Each row was made from one path, in order. Every step used is in the known rows, and no mark comes twice. Write each row's path.
Each row is shifted at random along 4 fixed directions that mean nothing.
Known rows:
bamo dodu suted tenelut seto zupu luku: [  15  -12 -251 -117  112  -47  117  -27   -1  -32 -130 -160 -189 -156
   32  -29    3   90  -29  122  210  -49   -1    1   92  201 -114    7
  229   38   17  113  -97 -159  -55 -142   45   52   89  173  -67   47
  -90  210  167  -68   -8  -90]
seto dodu guzug bamo: [  85  -25  165   69   39  211  296   75   62   54  131 -109  129  -78
   19 -242   11 -238  -40  144  -46  260   66  -72 -187  125  -78  -71
  -35  -16  -51  -71 -192  -24  -50  125  -30 -129   78  -67  162 -157
  140 -100  109 -146   42   58]
bamo remez zupu luku suted: [-265  368  -11  125  -25 -164  222  369  -88  -14 -266 -200  100 -105
  212   85  201  598  154  -45  343 -121  123    5  281  204   52  117
  398 -131  279   35  -86 -276  108 -173   -5  -64 -154  100  102  -38
   11  205  125  100 -252  -54]
bamo motipog seto dodu: [-183   92  -91  264  122  177  114  182  -86  191  -91 -156  146 -230
    7  385  187   77   -4 -112  -76  275 -141  -79  -73  -55 -455  -45
  -46  100  -94   23  143  280  137 -157  221 -318  -99   28  105 -322
  302  -44  -86  -49 -183   84]
tenelut suted luku zupu seto remez: [ 215   39   61   14 -107  -47  232   98  -36  -74  -79  -56  183   81
    6 -225 -128  135  -32   24  151 -118  367  228  144  241  210   19
  207   89  161  107 -233 -247 -127 -125 -105  235   56   76   74   41
 -172  161  137  -88  -27 -314]
tenelut luku suted motipog dodu guzug bamo seto zupu remez: [-185  170 -111   44  136   75  193  157   30   -8 -142  -99   75  -16
   57 -122 -120   53 -363   46  249  -21  281   -9 -168  113 -102 -130
  129  238  271  -15    2   52   66  -77 -116 -207  -96   54    2 -131
  -53  183  -34  -59   57  185]
tenelut seto dodu luku remez: [-229  168 -103   51  243    5   51  255 -186  170   88 -221   84 -252
  140  -16  -33  391   44   11  277   80   32   89   23  219 -362   24
  220   32   40 -106    2  181  -39 -203   72 -134   70  300  215 -329
  169  127  221  -87 -142  -93]
tenelut luku zupu seto remez bamo: [ -36  192   94  337  -71  266  134    5  148  150  279  -73  130   94
 -101  -11 -268 -169 -326   49  -33  279  120   78 -234  -45 -152  -95
 -386  461  103   19    1  190  -57 -112  158 -155  -46   25  289 -193
  178   10  -51  -54  283   23]
zupu luku suted tenelut seto: [ -16  145 -182   61   50 -151  140  139  -46  -74 -121 -158  -23 -100
  128  -58   46  317   77   -8  317 -113  251  111  352  210   55   30
  347  -86  202   70   -7 -293   15 -169    6   53   14  190 -179   22
   -7  232  300  -56 -199 -226]
guzug seto zupu luku tenelut suted dodu: [ -25 -112  -93   47   -1   66  120  -35   35  -53  127   11  116   56
 -104  -14  -30  -79  -74   92   51   82  105  -35 -140  106 -260  -36
   62  137  -22   96  -91    9  -76  -80  213  168   44  -45  -68  -44
   82  281  166  -25   85   98]
zupu seto dodu luku tenelut bamo motipog guzug: [-105  -57    6   94  150  172   24  -79  -73  196  184  -56  223  -26
 -152   -9 -155 -257 -441  -41 -173  271  255   -1 -176 -116 -226 -330
 -179  276   98  -51   -1  284   43    7   11 -373  -73   95  114 -216
  155  129  170 -101   99  105]
luku tenelut seto zupu remez: [-320   34 -210   46  -54   93  -77  190 -125  248  236  -89  249 -100
  -41  164  121   89   12  -49  129  446   57   66    2  191 -435  -83
  142   95 -119   18  107  128  -99  -99  219   53   12  105  135 -188
  240  193  267   23  -61  153]
motipog guzug seto dodu suted luku remez: [ 220  -82  203   -3   93   22  141  389 -113  -95 -220 -194  186 -296
   84 -314   61  303  245  -40  153 -275  235  214  190  393  263  -68
  646 -179   96  123 -299 -460 -100  -83 -182  238   99  135   55  201
 -251  116  281 -222 -308 -237]
luku suted motipog bamo: [  55  312   52  310   99   43  340  169  -38  -94 -184 -227  -61 -157
   59  104   79   65  -94  -25  105   48   95  112  287  -50  184  -89
  102   28  358   99    8 -190  108 -120  -70 -277 -103  -65   11  -83
  140   56 -111 -216 -142 -150]
suted motipog dodu luku tenelut: [-118  287 -141  288  206  -40  223  -17   14 -135   35 -178 -108 -167
  -96  116 -110   32 -260  106  153  108  154  109  245 -163  -61 -207
   21   58  262  -66  128   -3  124 -175   47 -459  -19   35  -35 -155
  135  -22  -78 -249 -122 -147]
luku zupu seto remez bamo motipog: [ -36   93  265  159 -165  -14  193  255  -67  113  -93  -97  333   29
  -46   28  123  -52   12  -49 -149   82  252   79  -16   81   35 -137
  -27   58  137   77 -198  -39 -112   52   77   48 -153  -33  245  -59
  -25   -4   43    2  -45  -75]
remez seto zupu luku tenelut suted motipog dodu guzug: [ -90  113 -213   16  136   35   24   85   32   42    5  -35   50 -171
 -103  112    2  -21 -175   52  136   84   27 -108   19   57 -240  -26
  103   88   35  -39   60   -3  -63 -154  172   30   56  108  -51 -101
   89  229  107 -100  -81   41]
tenelut dodu guzug seto remez luku suted motipog bamo: [ 235   76   44   98  -10  265  339 -172  198 -226  107 -135    8 -146
 -129 -188 -298 -259 -275  -62   51   41   78  -18 -241   54   24  127
 -310  196   40   87 -137   40   25   21 -149  -44  126  -26  118  -50
   -7    2 -193 -242  199    7]
guzug seto dodu luku tenelut: [  36 -230   40   10  -57   63  199  -29   94  -56  202 -104   83 -145
  -88 -215   52  -80  222  117 -139   14  -23  130  -18  108 -168  -70
   75 -202  -24  124 -213  -12  -99   60   80  259  184  -52   14  120
  -73  120  210  -55  -53  -56]
bamo dodu luku zupu remez seto: [-307 -132 -118 -294 -296  174  -16  187 -129  240   20  -63  368 -160
  -64   28  172  -21  150    0 -143  255   77   43 -167  276 -269 -125
  -25  -32 -120    8 -123  230  -92   -5  126  304   72   84   13  102
   42  391  135  307   76  216]
remez luku zupu seto dodu guzug bamo motipog: [-162  -92   59   44  -54  306   84   -1  144  351  163   23  234 -123
  -86  -37  -63 -384  -47  -11 -317  201 -140 -154 -394   11 -372  -41
 -464  203 -226  -27 -103  372   -9   10  278   30  118  -85  269 -161
  254  174 -104  204  256  375]
motipog seto remez bamo zupu luku suted: [  73  -65  227  130 -385   42  290  254   64  -51  -89 -118  466  159
 -175  -58  213  -61 -107  -15 -148   71  374  136  -76  224  304 -238
   56   11  349  181 -343  -73  -67  104 -140   89 -125  -27   34  272
 -337  103   56 -122   32 -103]
guzug bamo dodu luku zupu seto remez: [-126  -32   57  153  -94  121  140  -14  166   87  118 -110   43   21
  -31 -214 -147 -122  -97  190  -86   72  109  -89 -287   35  -62 -139
 -219  186  122   97 -192  169   -4   22   18  -77  102  -56  221  -68
  -20  133  -22   15  220   84]
bamo dodu guzug seto remez: [ 250 -210  128 -153 -408  324  296 -106  200 -154  176 -112  195  -92
 -184 -292  -75 -354  -21   16 -162  216  184   -6 -332  207    9  -23
 -216   22 -228   61 -246  -15  -12  254 -107  237   96 -117  -20   61
 -142  -73   -6  -53  180   20]
suted tenelut seto dodu luku: [ 374 -191 -114   -1 -120  170  289 -529  219 -275  277 -152 -355 -108
 -175 -290 -324 -460  -82   87  -70   -6  -15  252   16   60  -44   28
 -303   43  -52  207 -238   -2  -92  116  -18  187  358  -61 -124  210
 -151  -22  -10 -298  161 -179]
suted tenelut bamo dodu luku remez: [  13 -135  -39 -263 -129   28  269  -11 -144  -48  -33 -149  137 -113
   -3 -113   50  -47 -171  -57  -41  135  326  184   50  287  -37 -130
   94   38  140   19 -382  -86  -36  -51 -184  118  -33  117    0  114
 -118  295  127 -140   -1  -60]
suted dodu guzug bamo remez seto zupu luku: [ -17   59  -54   10    8  142  120   11  170  -12    1 -128 -118  -91
   54 -208 -116  -83  -67   71  187  -46   40 -238 -266   98 -161  -18
  -42  126  -16    5 -106  -16   40   41   40    8  119   62   46 -148
   61  182    4  -94  -11  185]
motipog guzug seto zupu luku tenelut dodu: [  94 -171   80  174 -214  178   56  -89   59 -113  247   21  205  153
 -227 -254 -121 -244 -211  101  -53   93  289  153  -80  145   15 -167
   16  119   64  198 -175  -55 -126   88   97   80  125 -180 -140  206
 -121   39  232 -152  108   72]
motipog guzug bamo zupu remez: [-100  364   20  415  138  122   73  269  132  -15 -158 -309 -184  -36
  219  -52  -20  336    0  111  277  -81   67 -139  115  159  214  -75
  241  124  301  107    7 -283  123 -187  -76 -320   -3   22  146  -19
   53  -29   21 -149 -227  -23]
zupu remez luku tenelut suted motipog bamo: [  65   82 -231    8 -203  273  155 -223  178 -158   44 -137    8 -184
 -103  176 -100 -254   -7 -262 -143  204 -110   55   45   -2  -85   81
 -239  -11   17  192 -168  -75  -16  -44  -71   91  182 -124   76  221
   63  241  -79   29   42   82]
tenelut dodu suted motipog bamo remez seto zupu luku: [ -23  -34  -91 -150   -5   -8  141   79 -116   20 -201 -108  193 -115
   32   88   13   26 -133   -8   99  -53   97   65 -121  151  -97  -21
  167  -62  161  121 -230   33 -146  -29  -48  -61   81   97  -60    0
 -110  296   77  -66  -42   15]
zupu seto dodu suted luku remez bamo: [  13   15  147   -3  183   69  109  271 -132  237  -27  -80  448 -178
  -90   63    7  -80  -88  -63   -5  224  227  -40 -226   69  -14 -186
   71  111   59 -121  -86   85  -84  -53   23 -176 -108  265  254 -261
  168  174  213    2  103  -51]
luku remez bamo motipog dodu suted tenelut seto zupu: [  64  -97   -3  -43 -188  223  240 -184   78  -56   42 -136   35 -301
 -181  121  -23 -408 -178 -167 -242  264  -64  135 -126  116 -144   -5
 -252  153   34  236 -350   70 -145   43   37  138  -62  -92  112  177
 -135  124 -221 -206  166  138]
zupu remez luku tenelut bamo motipog dodu: [-246  283 -138  211   69   65  156   52  -27 -138   28 -150   79  -36
  -39  224  -58   48 -246 -201  138  158  244  -15  122  -87 -107  -92
  -47  110  341    2  -89  -84   98 -101  -87 -307 -235   39  150   24
    6   12   27 -106  -80   -6]
luku tenelut dodu suted motipog seto remez: [ -58   14  -53   25  115 -130  118  185 -193  -46  -57 -148  310 -239
  -46  169  177  200   -6  -19  105  298  149  159  182  109 -123  -38
  376  -79   -7   83  -55 -137 -130 -120  -71  -59   -8  215  125 -133
  -14  107  159 -332 -204 -158]
zupu luku remez seto dodu guzug: [ -91  324  -24  200   89  -34  103  267  -48    6   43 -161   90  -99
   18 -105 -107  261  -18   -4  388  -10  228 -117   38   65   19   65
  173  -31  177 -127   13 -109  -10  -43  -28 -158  -12  138  129 -284
   65  -28  254  -75 -176 -135]
suted motipog guzug bamo: [   4   75  239  126  133   31  157  481 -130   89 -272 -196  276 -197
  213   53  200  169   -2  -15  -54   -5  288  116  127  249   58 -268
  379  -39  105 -133  -86 -224   60  -69    5 -259   35   82  -18  -82
  197   85   74 -188 -278  -98]
zupu seto remez bamo dodu luku suted motipog: [  36  389 -320  323  159  300   85 -360  458    3  -42 -254 -575 -398
  -13  131 -281 -120   48 -156   24  -19 -586 -363  -97 -278 -291  157
 -495  229  -53  210  137  160  151 -137   98 -161  130   71  392 -229
  287   88 -298   63   20  128]
seto remez zupu luku: [ 118  262 -150  294 -292  189  200 -134  328 -209  -64 -194 -353 -146
   56  -42 -101  101  366 -102  109 -171 -388  -54  218  116  -86  284
  -70 -205  -29  292 -260 -260  -24  -53   72  222  258 -185  270  208
  -32 -120  -27   58 -196  -34]
luku zupu seto dodu: [ -79 -293   69 -205 -312  192  -49  202 -229  348    4   83  556  -99
  -96  -21  333 -245  431   20 -304  241  -42  108  -86  288 -331 -122
  117 -228 -351  162 -266  160 -281   27  318  499  133  -70   58   61
  100  270  372  298  -47  241]
tenelut seto remez zupu luku suted motipog: [  63  145  -45   36 -125    1  185  107   22 -123 -195 -146  -43 -202
  100    3  -17  191  201 -164  135 -232  -10  155  180  268  -83  148
  156  -87   27  110 -224 -179  -31  -14    6  226  149   46   91  108
  -85  135   36  -53 -121  -74]
zupu seto dodu luku: [ 111  -37  -34   18  -70  115   96 -131   74   -3  116 -142   18  -73
  -94 -180  -91 -181  151  117  -97  -44  -28   -8  -43    2 -119  -78
  -61 -193  -29   72 -116  152  -77   40  103   61  225   23   25   -3
   26   16  242   89  -65 -109]
zupu remez seto dodu: [ -84   69  -90  -15  -27  128   -6  255 -106   50  -74 -158  174 -238
   63  159  179   89  425 -147  119   83  -89 -101   10  178 -234   78
  224 -268 -108   61  -83  -92 -117   23   96  230   89  118  114   -9
  115   62  284   98 -279  -17]
bamo motipog guzug seto zupu remez luku: [ -73  410  -33  398  224  -19  122  273  111 -157 -265 -344 -335 -160
  194    9  -63  472  101 -102  289 -474  -42 -100  263   93    6   99
  311  -10  263   93   46 -303  156 -203   37 -115    8   14  172   54
  -28 -123  -61  -72 -464 -170]
tenelut dodu luku remez bamo: [-161  188    2    4   -8   94  181   44  -72   43  106 -174  196 -142
   43   -4  -14  130 -102  -15   17  275   56   75  -41  151 -204   34
 -101   41  151  -50 -168  189  -89 -121   17 -148  -23  166  213 -132
  165  129   57  -22   35   -2]
luku remez seto dodu guzug bamo: [ 114   59  225  128  -48  102  206  141   77 -102  112 -189   10 -224
   20 -251  -15  -54  185   25   44    3   34  -29  -58  115   87  108
   36 -103  101   65 -300 -166 -112  143  -85  198  105  -32  202  -23
 -105  -47   70 -269  -77  -91]
motipog bamo zupu seto remez luku: [  23  316   44  467   75  106  160  120  221  -26  -29 -258 -110   92
  -53   41 -144   88 -161   71  183 -151   22 -131  -40  -68  199  -78
 -176  201  412  183  -25   -2  138 -240    9 -323    9   68  245  -89
  -43  -64  -87 -135   27 -212]

Which path is each row?
[ -12  -45 -255   10  -87  262  137 -216  178   42   57  -24 -138 -148
 -153   10 -115 -382 -310  -80  -28   82  -50 -141 -125   26 -243  -23
 -271  216   68  153 -109  111   -6  -23   97  134  -24  -63  -66   85
  -15  225  -86  -73   69  249]
remez seto zupu luku suted tenelut bamo motipog dodu guzug
[  61   72   -5  130  309   20  178 -116  -71  -11  -35 -148  -68  -54
  -69 -122 -223 -145 -437  -15   53  -47  302  -13   26  -73   47 -201
   -5  253  277   25  -28   19   86  -59 -128 -312  -90  141   54 -117
   23  116   96 -228   -7  -88]
zupu seto dodu luku suted tenelut bamo motipog guzug
[-250   31  -84  280 -189  100   98  185  103  149 -112 -154   80  -90
   97  106  103  132   47  -64 -111  -16  -56  -91 -128   88 -282  -21
   17    6  141  152 -163  185   60  -80  131  -99   29 -203  107  -48
   30  148  -78   63 -186  217]
guzug bamo motipog seto zupu luku remez
[ 108   42 -204   74   98  119  243 -311  164 -118   84 -195 -386   -1
  -75  -69 -277 -228 -245   65  162  -78   15  -53  -91   30    8  -17
 -228  228  229  132 -180  -14  -12  -39 -127    5   96   67   82   78
 -113  131  -57 -233   73  -36]
suted tenelut bamo zupu remez seto dodu luku
[ -50  141 -185  -48  136  153   60   30   71   12  -44 -173  -14 -276
   -9  132  -25   31  -88 -142  100  292   68  -28  -64   63  -74  -79
  -38  258   74   -2   15 -111   28  -82 -105 -132 -103  277  151   -9
   78  244   79  -53  148   29]
zupu remez bamo dodu suted luku tenelut seto
[  62  -11  104 -155   31  -92  215  139  175   10 -123 -132  155  -78
   76 -220   27   54   -1   42  -36 -159  148  -67  -51  235  105    9
  133  -35   70  -22 -278 -215  -18  -28 -144  163  134  144  178   -3
 -175  267   32 -100  -42  -72]
dodu guzug bamo zupu seto remez luku tenelut suted motipog
[ -40   77 -201  -14  -28  -42  221 -184  -19 -223    8 -154  -69   31
 -223  -15 -115  -92 -364  104   32   98  236   88    5  -28  -12 -121
   13  180  222   56  -55   70   27  -12 -145 -117   38  -49  -35   88
 -170  177  -64 -162   66  -42]
bamo dodu luku tenelut suted motipog seto zupu remez
[-165  -56  -43  116  185 -188  157  152    9   30 -196  -29   73  113
  138 -111  129  180  -91  141  219 -126  211  -65  -53  175  -63  -64
  214   84  323  193 -166  -67  -56  -83   46  -37  -27   98  -25  -88
  -76  265  188  -70   45   46]
guzug bamo seto zupu luku suted tenelut dodu
[ -33   66 -192  -53  -61   -3  187  -40  -30  -51   -9   19  134   42
 -149  -87  -16 -137 -270   85  103  124  204   52  116  119 -116 -104
  185  -17   84    9 -128 -100  -99  -56   29  -37   33 -107  -85   25
  -45  153  167  -48  -70   78]
seto zupu luku tenelut suted motipog dodu guzug
[ 142  130  203  -51   64 -168  294  125 -108 -184 -285 -219   57 -181
   16   25   49   92  115   48   83 -249  144   69   63   77  182   29
  288 -177  106   27 -240 -225  -32   72  -92    1   13   64   89    8
 -174   41   45 -127 -137 -190]
bamo remez zupu seto dodu suted motipog
[ -75  325  -25  417   94  105  134  162  193   50  -94 -233  -97   -9
   -5   57  -35  170  -41   -1  204 -132 -111 -159   50  -34  152   -8
  -85  153  398  271  -20  -38  133 -286   14 -181  -40   87  287  -61
  -20   99  -81  -54  -12 -100]
motipog bamo zupu seto remez luku suted
[  23  267    7  238  -12  127  198 -138  199  -24  215 -155 -146  -29
 -114 -234 -298  -80 -133   86  206  -24   12  -77 -113  -89   21  101
 -269  207   27   71  -24   39   21  -11   13  -68   91  -18  266 -179
  -15  -55  -78  -66   86   10]
bamo remez luku zupu seto dodu guzug
[  11  -20   73   46  -67  124  185  236  155  -40 -138 -193  116 -159
   -5 -169  153   81  122   -4   18  -85  -28  -97  -84  277   30  -16
  115   34   45  174 -256  -88   53 -111  -81  254   92  143  221  135
 -185  208 -100 -196  -81   58]
motipog seto remez luku suted dodu guzug bamo zupu
[ -28  285  -20  300  138  104  282  -39   12 -151 -109 -306 -331 -202
   47   81  -96  180 -196  -28   -2 -129  -97   15   61  -29 -154   68
  -96  207  329   72 -210  139  101 -175 -108 -203  -83  -29  295  -11
  -63  -15 -201 -293 -140  -19]
tenelut bamo motipog seto dodu luku remez zupu
[ 113   60  -46  110   72   64  292   27   79 -160 -110 -140 -115   22
 -143 -250  -59 -119 -344  172  197  -44  289 -115  -72   98  227 -115
   80  208  313  133  -61 -187  111  -95 -130 -121  -56  -64 -108   72
 -129  139   79 -166  112  -13]
motipog bamo dodu guzug seto zupu luku suted tenelut
[ 186  204  156  312  146   -8  288 -114  102 -131  109 -129 -144    1
 -187 -103 -297 -275 -167  191   23 -165   77   91   36 -194  217  -53
 -226  160  191   30  -94  -29  -85   16   72 -110  119  -68  186  -26
  -37  -83 -130 -195  171 -197]
remez luku zupu seto dodu suted motipog
[-124  107  -12   62  204  154  125  246 -121   98  -79 -179  220 -147
  -94  195  -99  -39 -399   50  146  248  284 -127 -318   99  -52 -231
  129  347  -22 -156  175   83   77  -42    0 -402 -108   85   67 -278
  217   96  -65  -65  104  124]
bamo dodu suted motipog guzug seto zupu remez
